Here is a tiny trained network, its code and every weight. The questions are about switching its units off for an input and a class, where a switched-off unit gives its printed mean instead of its output.

import numpy as np


def w(rows, s, z=0):
    codes = np.array(rows[::2]) - 128.0
    scale = np.full(codes.shape[1], s)
    scale[-1] = z or s
    return codes * scale


def f(y):
    return y / 2 * (1 + np.tanh(0.7978845608 * (y + 0.044715 * y**3)))


def log_softmax(a):
    a = a - a.max(-1, keepdims=True)
    return a - np.log(np.exp(a).sum(-1, keepdims=True))


def net(x, mask):
    res = np.array(x, float).reshape(1, 3) / 4 @ E
    y = f(res @ A[0][:, :-1].T + A[0][:, -1])
    res = res + np.where(mask, y, B[0][:, -1]) @ B[0][:, :-1]
    return log_softmax(res[-1] @ U[:, :-1].T + U[:, -1])


A, B = {}, {}
E = w([
[217,151,179,219,41,71,147,93,108],'x0',
[167,44,184,77,92,199,167,101,143],'x1',
[135,110,57,248,194,164,183,89,189],'x2',
],0.011)
A[0] = w([
[49,139,103,47,197,152,80,76,196,90],'N0',
[85,133,149,86,190,221,107,168,179,103],'N1',
[129,125,87,185,185,166,195,103,153,98],'N2',
[112,138,152,66,52,130,54,179,34,93],'N3',
[112,122,44,71,173,149,101,184,178,114],'N4',
[154,27,197,85,89,213,176,66,130,141],'N5',
[130,219,73,189,177,69,67,172,48,117],'N6',
[121,161,253,53,73,101,40,220,50,175],'N7',
[148,150,114,139,145,158,76,105,109,251],'N8',
[175,88,165,75,96,249,189,106,134,79],'N9',
[34,132,110,139,100,194,128,159,104,205],'N10',
[168,174,160,183,15,75,185,80,140,182],'N11',
[195,6,191,55,99,216,231,64,158,105],'N12',
[127,96,69,213,161,179,147,130,147,116],'N13',
[144,181,120,51,84,54,53,167,50,122],'N14',
[125,79,176,217,198,115,193,73,234,142],'N15',
[199,159,164,174,97,63,228,59,80,99],'N16',
[44,93,128,64,199,160,160,180,130,165],'N17',
[81,129,139,106,250,167,96,118,89,96],'N18',
[208,141,160,151,79,40,139,58,145,94],'N19',
[58,154,221,51,108,32,90,197,110,126],'N20',
[110,79,77,210,144,137,182,83,201,92],'N21',
[140,28,136,118,52,189,90,99,190,146],'N22',
[74,202,119,182,208,20,37,155,112,87],'N23',
[117,144,33,194,165,143,170,84,165,104],'N24',
[9,131,121,66,185,169,124,158,221,157],'N25',
[142,111,18,243,199,98,142,101,173,149],'N26',
[163,172,126,199,28,71,136,64,158,101],'N27',
[117,21,33,76,193,148,95,160,122,111],'N28',
[200,126,160,159,69,75,156,47,95,132],'N29',
[152,135,66,203,150,161,200,118,168,99],'N30',
[132,119,152,135,170,118,160,161,123,207],'N31',
[214,73,173,103,137,208,89,101,170,99],'N32',
[25,228,66,189,105,61,38,190,122,158],'N33',
[83,68,65,211,199,149,179,61,161,181],'N34',
],0.0068,0.012)
B[0] = w([
[171,149,168,123,88,105,65,207,187,173],'N0',
[181,166,177,131,94,123,65,216,207,170],'N1',
[141,74,109,120,144,106,5,114,154,169],'N2',
[113,1,97,97,154,82,5,136,139,183],'N3',
[203,147,226,110,67,153,116,196,196,172],'N4',
[48,134,140,241,202,210,157,98,121,217],'N5',
[25,157,203,240,191,198,166,186,129,188],'N6',
[102,93,105,52,106,102,82,38,112,253],'N7',
[129,186,64,58,95,141,230,38,22,232],'N8',
[96,103,203,210,167,184,99,180,183,174],'N9',
[151,173,120,50,94,127,207,94,73,195],'N10',
[195,196,147,54,59,111,149,132,110,234],'N11',
[40,126,194,218,180,236,138,138,113,223],'N12',
[125,89,121,71,125,104,65,109,140,176],'N13',
[80,51,91,112,124,111,74,88,135,195],'N14',
[124,86,83,68,103,117,78,103,62,204],'N15',
[205,153,183,110,58,131,62,186,206,190],'N16',
[189,189,128,81,65,120,143,128,169,210],'N17',
[149,131,147,134,80,140,97,164,200,159],'N18',
[196,151,200,119,88,150,79,190,216,180],'N19',
[123,23,78,76,122,144,86,81,123,203],'N20',
[114,61,118,94,146,101,48,132,153,179],'N21',
[60,157,148,180,151,202,192,146,66,186],'N22',
[31,126,221,243,207,254,87,253,117,183],'N23',
[90,27,130,125,107,122,85,106,133,181],'N24',
[191,203,161,72,64,119,123,135,152,214],'N25',
[106,95,91,116,96,128,93,69,104,224],'N26',
[154,168,176,86,91,126,100,193,196,189],'N27',
[196,158,174,139,96,105,101,187,138,177],'N28',
[174,176,153,96,73,145,114,159,157,199],'N29',
[117,72,120,112,106,138,74,121,145,177],'N30',
[128,151,113,107,86,132,168,74,96,188],'N31',
[56,136,193,184,172,146,118,167,148,162],'N32',
[36,163,181,190,173,230,173,112,135,217],'N33',
[124,103,89,85,112,114,107,71,93,229],'N34',
],0.007,0.013)
U = w([
[122,4,84,91,101,124,75,81,126,99],'0',
[232,199,142,109,72,139,112,177,170,106],'1',
[42,142,143,204,143,187,141,141,128,124],'2',
[150,202,51,80,93,130,235,25,57,254],'3',
[125,121,102,130,148,100,164,159,110,94],'4',
[148,107,109,139,158,103,117,137,132,99],'5',
[151,119,104,162,161,118,128,142,153,106],'6',
[156,110,104,137,150,107,142,148,110,96],'7',
],0.014,0.0058)

Each question gives the input, the list of numbers given to net, and the class t.
The units are the neurons (one row each of A and B). Each row of codes is followed by its name. A weight is (code - 128) times the scale printed after its matrix; where a second scale follows, it is the last column's (A, B and U).
mask holds one flag per neuron, in row order. A switched-off neuron (its flag False) gives its mean, the last column of its row in B, instead of its output. The means were averaged over made-up inputs and are rounded, as every weight is.
A unit's drop is (log p(t) with every unit on - log p(t) with that unit switched off) / (log p(t) with every unit on - log p(t) with every unit switched off).
The circuit of an input: a set's keep is (log p(t) with only the set's units on - log p(t) with every unit switched off) / (log p(t) with every unit on - log p(t) with every unit switched off). Starting from the 12 units with the biggest drops (on a tie, the unit counted first), units are removed one at a time, each time the one whose removal leaves the highest keep (on an exact tie, the one counted first), for as long as the keep stays at least 0.8.
circuit, biggest first: the units of the circuit, biggest drop first
most important unit: the unit with the biggest drop
top k neurons: the k neurons with the biggest drops, biggest first
drop of u: that unit's drop, to one decimal
input [6,7,-2], class 2: circuit, biggest first => [N12]
input [-6,-1,6], class 0: top 3 neurons => [N24, N34, N26]
input [-8,8,1], class 1: top 2 neurons => [N25, N17]
input [-7,7,-3], class 1: top 3 neurons => [N17, N25, N1]
input [3,-1,-4], class 0: top 2 neurons => [N3, N14]
input [-7,8,-1], class 2: top 2 neurons => [N12, N5]
input [4,-5,5], class 0: top 2 neurons => [N26, N12]
input [-8,-1,8], class 0: top 2 neurons => [N24, N34]
input [6,7,1], class 2: top 3 neurons => [N12, N5, N22]
input [-3,-4,-1], class 2: top 2 neurons => [N23, N11]
input [0,4,2], class 2: top 2 neurons => [N12, N7]
input [1,-6,-6], class 0: top 2 neurons => [N20, N7]
input [-6,-4,5], class 1: top 2 neurons => [N25, N4]
input [-4,4,1], class 1: most important unit => N33
input [-4,-2,2], class 1: drop of N4 => 0.1
input [0,3,2], class 3: drop of N23 => 0.1
input [-4,4,2], class 1: drop of N17 => 0.2
